Below is a small trained network, with its code and all its weights. Each question gives an input and a target symbol and asks what happens when units are switched off, that is, made to give their printed mean instead of their output.

import numpy as np


def w(rows, s, z=0):
    codes = np.array(rows[::2]) - 128.0
    scale = np.full(codes.shape[1], s)
    scale[-1] = z or s
    return codes * scale


def norm(h):
    return h / np.sqrt((h * h).mean(-1, keepdims=True) + 1e-5)


def f(y):
    return np.maximum(y, 0)


def softmax(a):
    e = np.exp(a - a.max(-1, keepdims=True))
    return e / e.sum(-1, keepdims=True)


def log_softmax(a):
    a = a - a.max(-1, keepdims=True)
    return a - np.log(np.exp(a).sum(-1, keepdims=True))


def net(x, mask):
    ids = ['ΦΩβδεζηθπσ'.index(c) for c in x.split()]
    T = len(ids)
    res = E[ids] + P[:T]
    u = 0
    for l in range(3):
        q, k, v = (norm(res) @ M[l].T for M in (Q, K, V))
        z = softmax(np.where(np.tri(T) > 0, q @ k.T / 3**0.5, -1e9)) @ v
        res = res + np.where(mask[u], z, O[l][:, -1]) @ O[l][:, :-1]
        u += 1
        y = f(norm(res) @ A[l][:, :-1].T + A[l][:, -1])
        res = res + np.where(mask[u : u + 12], y, B[l][:, -1]) @ B[l][:, :-1]
        u += 12
    return log_softmax(norm(res)[-1] @ U[:, :-1].T + U[:, -1])


Q, K, V, O, A, B = {}, {}, {}, {}, {}, {}
E = w([
[71,133,147,104,126,198,154],'Φ',
[106,122,172,200,172,63,223],'Ω',
[132,70,36,252,139,165,153],'β',
[55,171,118,94,120,179,144],'δ',
[105,107,167,119,172,199,144],'ε',
[104,113,135,178,126,184,35],'ζ',
[152,56,198,131,36,100,214],'η',
[157,38,107,142,105,13,181],'θ',
[136,156,113,48,202,161,62],'π',
[119,62,53,170,72,69,129],'σ',
],0.015)
P = w([
[246,255,95,226,187,222,215],'0',
[188,212,93,148,209,200,207],'1',
[160,113,75,97,183,169,187],'2',
[135,109,107,93,156,155,161],'3',
[103,109,142,93,125,146,145],'4',
[81,110,177,93,108,132,134],'5',
[83,120,229,111,91,136,136],'6',
],0.0062)
Q[0] = w([
[96,120,165,56,193,75,130],'L0H1',
[94,153,94,168,168,159,33],'L0H1',
[43,132,187,51,131,246,142],'L0H1',
],0.011)
K[0] = w([
[131,72,101,23,235,36,102],'L0H1',
[76,144,29,205,198,219,58],'L0H1',
[56,131,215,49,108,160,2],'L0H1',
],0.0072)
V[0] = w([
[213,183,84,127,133,254,172],'L0H1',
[210,144,144,52,180,115,57],'L0H1',
[51,152,211,35,158,137,160],'L0H1',
],0.005)
O[0] = w([
[198,165,200,129,66,64,97,254],'L0H1',
[146,53,160,53,79,128,165,21],'L0H1',
[164,154,148,93,181,159,2,158],'L0H1',
],0.0078,0.0026)
A[0] = w([
[149,113,17,136,216,59,106,83],'L0N1',
[133,228,160,207,48,132,104,120],'L0N2',
[74,161,74,12,253,196,174,186],'L0N3',
[142,106,246,137,188,190,131,87],'L0N4',
[110,191,173,173,119,127,98,76],'L0N5',
[131,84,99,33,121,167,156,69],'L0N6',
[24,236,143,122,150,140,202,139],'L0N7',
[56,112,116,219,68,112,81,11],'L0N8',
[90,136,70,172,196,195,195,109],'L0N9',
[123,73,137,185,57,138,173,88],'L0N10',
[24,199,127,34,77,171,189,151],'L0N11',
[172,163,94,150,141,210,34,255],'L0N12',
],0.007,0.005)
B[0] = w([
[82,186,86,196,137,148,94,148],'L0N1',
[128,61,111,70,171,144,183,204],'L0N2',
[203,154,135,149,124,130,190,196],'L0N3',
[114,115,1,122,134,112,189,217],'L0N4',
[171,84,154,109,138,137,78,156],'L0N5',
[230,120,150,33,225,115,104,144],'L0N6',
[183,39,51,199,84,125,87,163],'L0N7',
[143,108,144,52,163,57,130,159],'L0N8',
[203,111,99,175,132,143,82,150],'L0N9',
[116,150,158,118,154,164,116,241],'L0N10',
[178,130,73,87,146,158,131,175],'L0N11',
[187,62,222,170,159,57,128,254],'L0N12',
],0.007,0.0063)
Q[1] = w([
[200,1,195,205,77,214,174],'L1H1',
[103,240,126,116,7,147,128],'L1H1',
[212,96,27,110,209,139,233],'L1H1',
],0.0058)
K[1] = w([
[94,132,130,93,161,170,106],'L1H1',
[166,176,151,172,144,103,120],'L1H1',
[7,129,167,115,123,62,137],'L1H1',
],0.013)
V[1] = w([
[224,103,38,201,87,8,81],'L1H1',
[146,60,29,171,25,122,6],'L1H1',
[36,118,15,57,2,141,186],'L1H1',
],0.0047)
O[1] = w([
[226,158,213,169,48,119,95,165],'L1H1',
[199,22,168,134,54,57,117,3],'L1H1',
[243,2,125,67,193,133,185,25],'L1H1',
],0.008,0.0043)
A[1] = w([
[127,116,88,157,109,143,180,45],'L1N1',
[132,138,75,244,150,143,73,138],'L1N2',
[111,137,128,177,75,117,161,166],'L1N3',
[84,161,134,82,100,140,135,59],'L1N4',
[147,143,91,69,144,148,134,104],'L1N5',
[129,161,177,94,137,147,81,235],'L1N6',
[119,118,170,214,145,105,136,114],'L1N7',
[135,194,115,102,206,175,63,125],'L1N8',
[140,115,59,177,65,113,153,118],'L1N9',
[101,180,106,170,146,60,143,138],'L1N10',
[160,125,52,141,204,119,127,4],'L1N11',
[139,85,138,179,65,151,93,233],'L1N12',
],0.011,0.0044)
B[1] = w([
[92,188,147,84,95,121,128,194],'L1N1',
[120,82,115,220,88,109,95,234],'L1N2',
[160,29,110,167,101,141,96,254],'L1N3',
[183,167,126,152,171,146,141,162],'L1N4',
[150,188,136,94,102,173,109,165],'L1N5',
[98,91,103,51,45,190,254,218],'L1N6',
[54,136,95,91,157,187,118,250],'L1N7',
[26,180,125,156,75,173,102,198],'L1N8',
[70,141,81,72,157,59,136,196],'L1N9',
[149,52,118,124,69,139,142,196],'L1N10',
[211,96,117,175,109,177,54,169],'L1N11',
[111,158,253,148,164,123,155,227],'L1N12',
],0.0086,0.006)
Q[2] = w([
[32,141,48,90,121,147,233],'L2H1',
[103,254,122,99,196,20,3],'L2H1',
[204,206,60,82,140,94,58],'L2H1',
],0.0057)
K[2] = w([
[43,57,55,86,75,162,154],'L2H1',
[118,253,189,212,15,16,250],'L2H1',
[183,200,207,98,95,50,85],'L2H1',
],0.006)
V[2] = w([
[155,38,12,13,130,81,56],'L2H1',
[84,104,170,60,160,89,189],'L2H1',
[112,192,114,194,254,208,152],'L2H1',
],0.0054)
O[2] = w([
[123,79,153,154,59,179,187,1],'L2H1',
[63,127,141,166,168,201,65,118],'L2H1',
[185,110,131,243,124,115,154,163],'L2H1',
],0.011,0.0076)
A[2] = w([
[43,149,87,62,212,81,202,78],'L2N1',
[129,104,171,72,204,93,33,150],'L2N2',
[96,188,79,76,203,113,207,63],'L2N3',
[237,190,69,74,181,127,126,86],'L2N4',
[171,165,184,89,115,49,105,25],'L2N5',
[146,127,6,91,177,159,45,5],'L2N6',
[108,118,61,231,125,23,55,3],'L2N7',
[209,98,161,41,82,166,174,105],'L2N8',
[60,175,184,50,90,103,158,21],'L2N9',
[89,121,188,200,179,148,121,29],'L2N10',
[114,154,89,74,199,149,119,66],'L2N11',
[127,225,108,2,58,138,116,23],'L2N12',
],0.0094,0.0049)
B[2] = w([
[86,142,190,175,179,31,242,215],'L2N1',
[169,139,125,121,38,123,180,194],'L2N2',
[68,121,140,80,172,23,104,237],'L2N3',
[93,72,202,132,190,165,137,253],'L2N4',
[133,162,82,122,156,71,159,136],'L2N5',
[190,199,155,205,138,158,167,157],'L2N6',
[90,11,43,33,124,126,127,234],'L2N7',
[119,120,121,62,104,95,66,208],'L2N8',
[148,105,77,129,238,153,193,166],'L2N9',
[120,100,152,138,113,128,55,240],'L2N10',
[104,138,88,138,180,94,209,189],'L2N11',
[62,72,104,12,82,146,106,196],'L2N12',
],0.011,0.0048)
U = w([
[82,117,189,175,101,136,8,102],'Φ',
[79,118,95,191,217,68,173,143],'Ω',
[173,118,152,172,62,105,200,80],'β',
[151,193,123,140,69,83,95,229],'δ',
[53,189,93,173,73,208,168,161],'ε',
[137,32,36,138,104,88,115,141],'ζ',
[200,144,93,211,171,206,169,254],'η',
[210,69,164,93,198,149,104,17],'θ',
[79,153,111,37,142,220,137,145],'π',
[210,105,152,93,101,133,136,123],'σ',
],0.012,0.0045)

Each question gives the input, a string of symbols that net reads in full, and the target symbol t.
The units are the heads (3 rows each of Q, K, V and O) and the neurons (one row each of A and B). Each row of codes is followed by its name. A weight is (code - 128) times the scale printed after its matrix; where a second scale follows, it is the last column's (O, A, B and U).
mask holds one flag per unit, layer by layer, with each layer's heads first. A switched-off unit (its flag False) gives its mean, the last column of its rows in O or B, instead of its output. The means were averaged over made-up inputs and are rounded, as every weight is.
A unit's drop is (log p(t) with every unit on - log p(t) with that unit switched off) / (log p(t) with every unit on - log p(t) with every unit switched off).
The circuit of an input: a set's keep is (log p(t) with only the set's units on - log p(t) with every unit switched off) / (log p(t) with every unit on - log p(t) with every unit switched off). Starting from the 12 units with the biggest drops (on a tie, the unit counted first), units are removed one at a time, each time the one whose removal leaves the highest keep (on an exact tie, the one counted first), for as long as the keep stays at least 0.8.
circuit, biggest first: the units of the circuit, biggest drop first
top k neurons: the k neurons with the biggest drops, biggest first
top k neurons in layer l: the k neurons of layer l with the biggest drops, biggest first
input π ζ ζ ε, target ζ: top 3 neurons -> L0N4; L0N12; L2N7
input Ω η Φ η ζ η, target Φ: top 2 neurons -> L0N8; L1N3
input η η δ, target η: top 4 neurons -> L0N7; L0N12; L0N3; L1N8
input η η η η Φ Φ, target η: top 4 neurons -> L0N3; L0N12; L0N7; L1N8
input Φ η ζ η η η ε, target η: top 2 neurons -> L0N4; L1N11
input ε β ε, target ε: top neuron -> L0N9
input η π η, target ε: top 2 neurons -> L0N2; L0N4
input η Φ Ω Φ Φ η, target β: circuit, biggest first -> L2H1; L0N7; L2N7
input η ζ π Φ Φ ζ ε, target ζ: top 2 neurons -> L0N4; L2N7
input η ζ η Φ η, target β: circuit, biggest first -> L2H1; L2N7
input δ ε Ω θ η θ δ, target θ: top 4 neurons in layer 0 -> L0N12; L0N3; L0N7; L0N11
input δ ζ η, target Ω: top 4 neurons -> L1N11; L0N12; L1N2; L1N4
input ζ η ζ Φ δ, target ζ: top 4 neurons -> L0N7; L1N2; L2N7; L0N12
input Φ δ η π Φ η, target ε: top 3 neurons in layer 0 -> L0N6; L0N2; L0N12
input ε η ζ θ ζ ε, target θ: top 3 neurons -> L0N3; L0N11; L0N6
input π η η ε η, target η: top 3 neurons in layer 0 -> L0N4; L0N12; L0N2
input η ζ ε, target η: top 2 neurons in layer 0 -> L0N4; L0N6
input η Φ ζ Φ η ζ, target β: top 2 neurons -> L2N2; L0N8
input η ζ η π ζ, target Ω: top 2 neurons in layer 2 -> L2N9; L2N1
input θ β Ω π ε Φ Φ, target ε: top 2 neurons in layer 1 -> L1N8; L1N2
input Ω Φ Φ ζ Φ, target ζ: top 3 neurons -> L0N7; L2N7; L1N2
input Φ η ζ Φ Φ, target ζ: top 4 neurons in layer 0 -> L0N4; L0N7; L0N10; L0N3
input η η δ η, target σ: circuit, biggest first -> L0N7; L1H1; L1N2
input δ θ ζ η ζ, target Ω: top 3 neurons -> L0N8; L1N3; L0N7
input η η ζ π ζ η, target Φ: top 3 neurons -> L1N3; L0N2; L2N10
input η θ η, target π: top 2 neurons in layer 1 -> L1N7; L1N9
input η σ η Φ η θ δ, target θ: top 2 neurons in layer 1 -> L1N3; L1N10
input Ω σ η θ Ω π η, target π: top 4 neurons in layer 0 -> L0N12; L0N7; L0N10; L0N1
input θ ζ Φ, target θ: top 4 neurons in layer 0 -> L0N11; L0N7; L0N6; L0N3
input ζ Φ η θ ε, target θ: top 2 neurons in layer 0 -> L0N12; L0N3
